Below is a small trained network, with its code and all its weights. Each question gives an input and a class and asks what happens when units are switched off, that is, made to give their printed mean instead of their output.

import numpy as np


def w(rows, s, z=0):
    codes = np.array(rows[::2]) - 128.0
    scale = np.full(codes.shape[1], s)
    scale[-1] = z or s
    return codes * scale


def norm(h):
    return h / np.sqrt((h * h).mean(-1, keepdims=True) + 1e-5)


def f(y):
    return np.maximum(y, 0)


def log_softmax(a):
    a = a - a.max(-1, keepdims=True)
    return a - np.log(np.exp(a).sum(-1, keepdims=True))


def net(x, mask):
    res = np.array(x, float).reshape(1, 7) / 4 @ E
    u = 0
    for l in range(3):
        y = f(norm(res) @ A[l][:, :-1].T + A[l][:, -1])
        res = res + np.where(mask[u : u + 4], y, B[l][:, -1]) @ B[l][:, :-1]
        u += 4
    return log_softmax(norm(res)[-1] @ U[:, :-1].T + U[:, -1])


A, B = {}, {}
E = w([
[133,130,113,108,153,126,118,138],'x0',
[124,140,117,124,122,141,140,130],'x1',
[99,145,133,116,100,126,136,137],'x2',
[138,116,131,105,131,123,144,139],'x3',
[66,10,140,143,124,199,122,179],'x4',
[147,128,109,147,105,121,109,143],'x5',
[179,169,226,29,97,163,79,130],'x6',
],0.012)
A[0] = w([
[190,162,215,72,103,237,65,154,191],'L0N0',
[126,142,61,216,136,2,103,60,89],'L0N1',
[45,75,99,179,134,91,168,104,36],'L0N2',
[61,30,156,150,130,252,42,202,255],'L0N3',
],0.0068,0.0022)
B[0] = w([
[235,66,173,96,39,173,94,63,230],'L0N0',
[50,87,128,56,119,84,190,81,209],'L0N1',
[84,96,47,173,99,104,171,205,189],'L0N2',
[254,31,124,50,137,236,186,206,254],'L0N3',
],0.0088,0.0091)
A[1] = w([
[86,122,152,107,67,100,165,132,191],'L1N0',
[186,229,214,132,94,88,2,29,2],'L1N1',
[229,96,150,61,149,115,151,131,180],'L1N2',
[52,165,83,163,91,82,98,72,126],'L1N3',
],0.0087,0.0029)
B[1] = w([
[227,164,144,136,191,145,102,143,174],'L1N0',
[50,249,19,255,103,163,10,195,221],'L1N1',
[94,220,173,172,104,112,126,156,255],'L1N2',
[182,70,210,70,146,87,201,124,173],'L1N3',
],0.0093,0.0095)
A[2] = w([
[83,56,102,216,157,154,179,193,90],'L2N0',
[142,160,106,90,164,1,214,72,51],'L2N1',
[140,166,171,146,167,33,202,107,52],'L2N2',
[207,223,99,141,139,153,193,211,254],'L2N3',
],0.0087,0.0034)
B[2] = w([
[86,210,97,169,165,110,94,193,221],'L2N0',
[151,103,205,103,165,83,150,1,219],'L2N1',
[171,73,104,64,190,100,75,47,189],'L2N2',
[59,111,118,141,161,79,146,79,255],'L2N3',
],0.013,0.0091)
U = w([
[98,120,134,125,184,33,161,50,200],'0',
[40,98,49,158,191,134,200,254,3],'1',
[109,252,146,168,80,105,65,114,52],'2',
[174,95,202,76,76,202,135,171,192],'3',
],0.016,0.0024)

Each question gives the input, the list of numbers given to net, and the class t.
The units are the neurons (one row each of A and B). Each row of codes is followed by its name. A weight is (code - 128) times the scale printed after its matrix; where a second scale follows, it is the last column's (A, B and U).
mask holds one flag per neuron, layer by layer. A switched-off neuron (its flag False) gives its mean, the last column of its row in B, instead of its output. The means were averaged over made-up inputs and are rounded, as every weight is.
A unit's drop is (log p(t) with every unit on - log p(t) with that unit switched off) / (log p(t) with every unit on - log p(t) with every unit switched off).
The circuit of an input: a set's keep is (log p(t) with only the set's units on - log p(t) with every unit switched off) / (log p(t) with every unit on - log p(t) with every unit switched off). Starting from all 12 units, units are removed one at a time, each time the one whose removal leaves the highest keep (on an exact tie, the one counted first), for as long as the keep stays at least 0.8.
circuit, biggest first: the units of the circuit, biggest drop first
top k neurons: the k neurons with the biggest drops, biggest first
drop when u is switched off: that unit's drop, to one decimal
input [-3,-3,-7,-7,-6,-8,2], class 2: circuit, biggest first => L1N1
input [-8,6,4,6,2,4,0], class 1: top 3 neurons => L0N0, L2N3, L2N1
input [-8,7,5,6,0,5,-5], class 0: top 3 neurons => L0N3, L1N1, L1N3
input [4,-1,-5,3,0,4,4], class 2: top 2 neurons => L0N3, L1N1
input [-8,-7,-7,-3,5,-7,0], class 1: top 2 neurons => L0N0, L2N0
input [-5,-5,-5,4,-2,-2,6], class 2: circuit, biggest first => L0N3, L1N1
input [4,6,4,1,0,-3,-5], class 0: top 3 neurons => L0N3, L1N1, L2N1
input [-6,6,2,-2,-8,2,0], class 0: top 2 neurons => L0N0, L0N1
input [-1,-1,-3,1,3,1,0], class 1: top 3 neurons => L0N0, L2N1, L2N3
input [7,-1,0,-4,1,-3,-2], class 1: drop when L2N0 is switched off => 0.0
input [4,3,-6,0,-1,4,2], class 2: drop when L0N3 is switched off => 0.1
input [5,-6,-2,8,-2,-4,5], class 2: drop when L0N3 is switched off => 0.3
